Below is a small trained network, with its code and all its weights. Each question gives an input and a class and asks what happens when units are switched off, that is, made to give their printed mean instead of their output.

import numpy as np


def w(rows, s, z=0):
    codes = np.array(rows[::2]) - 128.0
    scale = np.full(codes.shape[1], s)
    scale[-1] = z or s
    return codes * scale


def f(y):
    return y / 2 * (1 + np.tanh(0.7978845608 * (y + 0.044715 * y**3)))


def log_softmax(a):
    a = a - a.max(-1, keepdims=True)
    return a - np.log(np.exp(a).sum(-1, keepdims=True))


def net(x, mask):
    res = np.array(x, float).reshape(1, 4) / 4 @ E
    y = f(res @ A[0][:, :-1].T + A[0][:, -1])
    res = res + np.where(mask, y, B[0][:, -1]) @ B[0][:, :-1]
    return log_softmax(res[-1] @ U[:, :-1].T + U[:, -1])


A, B = {}, {}
E = w([
[173,180,77,68,32],'x0',
[121,130,132,130,124],'x1',
[131,53,10,135,99],'x2',
[1,169,97,99,139],'x3',
],0.0099)
A[0] = w([
[105,102,133,163,182,115],'N0',
[64,143,82,110,126,82],'N1',
[60,122,84,44,139,91],'N2',
[140,149,23,217,124,9],'N3',
[139,139,38,69,7,208],'N4',
[150,204,149,42,82,137],'N5',
[212,82,113,202,87,193],'N6',
[117,55,61,190,85,2],'N7',
[112,110,47,189,138,76],'N8',
[105,42,124,161,176,95],'N9',
[170,102,223,98,146,238],'N10',
[86,152,60,93,176,88],'N11',
],0.012,0.0037)
B[0] = w([
[129,20,158,154,132,169],'N0',
[88,129,181,88,110,172],'N1',
[81,164,202,88,105,184],'N2',
[41,167,117,223,197,164],'N3',
[124,47,168,142,150,251],'N4',
[120,68,131,218,143,208],'N5',
[54,153,254,32,147,210],'N6',
[107,247,82,193,154,181],'N7',
[80,141,174,161,121,171],'N8',
[185,70,150,101,77,183],'N9',
[97,141,189,146,184,215],'N10',
[72,125,151,108,112,169],'N11',
],0.01,0.012)
U = w([
[85,192,130,198,137,198],'0',
[98,99,130,100,116,254],'1',
[111,22,126,138,103,78],'2',
[82,156,164,31,96,39],'3',
[143,124,94,59,126,148],'4',
[181,231,41,108,38,60],'5',
[155,160,2,110,36,59],'6',
[124,134,27,46,130,64],'7',
],0.0094,0.0064)

Each question gives the input, the list of numbers given to net, and the class t.
The units are the neurons (one row each of A and B). Each row of codes is followed by its name. A weight is (code - 128) times the scale printed after its matrix; where a second scale follows, it is the last column's (A, B and U).
mask holds one flag per neuron, in row order. A switched-off neuron (its flag False) gives its mean, the last column of its row in B, instead of its output. The means were averaged over made-up inputs and are rounded, as every weight is.
A unit's drop is (log p(t) with every unit on - log p(t) with that unit switched off) / (log p(t) with every unit on - log p(t) with every unit switched off).
The circuit of an input: a set's keep is (log p(t) with only the set's units on - log p(t) with every unit switched off) / (log p(t) with every unit on - log p(t) with every unit switched off). Starting from all 12 units, units are removed one at a time, each time the one whose removal leaves the highest keep (on an exact tie, the one counted first), for as long as the keep stays at least 0.8.
circuit, biggest first: the units of the circuit, biggest drop first
unit that matters most: the unit with the biggest drop
k most important neurons: the k neurons with the biggest drops, biggest first
drop of u: that unit's drop, to one decimal
input [-1,-2,6,5], class 0: 4 most important neurons	N7; N3; N6; N8
input [4,-2,2,4], class 2: unit that matters most	N4
input [7,6,0,-2], class 2: 2 most important neurons	N4; N5
input [-5,3,-4,2], class 2: 2 most important neurons	N0; N7
input [8,-4,-5,-1], class 2: circuit, biggest first	N5; N4
input [-3,-2,-2,8], class 3: circuit, biggest first	N2; N5
input [1,1,0,6], class 3: circuit, biggest first	N2; N1
input [3,-1,5,1], class 0: 4 most important neurons	N7; N3; N9; N0
input [-6,-6,-5,-7], class 3: 2 most important neurons	N6; N5
input [3,-4,7,6], class 0: 3 most important neurons	N3; N7; N6
input [6,3,-5,-5], class 2: 4 most important neurons	N5; N7; N3; N2
input [-4,-3,-7,8], class 3: 2 most important neurons	N5; N7
input [-3,-7,7,6], class 0: 4 most important neurons	N7; N3; N6; N8
input [-8,0,-4,-2], class 2: unit that matters most	N0
input [5,0,3,4], class 2: 3 most important neurons	N4; N6; N5
input [6,6,-8,-2], class 0: drop of N5	0.2
input [4,-4,5,-8], class 3: drop of N9	0.0
input [1,2,-1,2], class 4: drop of N6	0.2
input [4,-7,7,-2], class 0: drop of N7	0.7
input [2,2,-1,-8], class 3: unit that matters most	N6
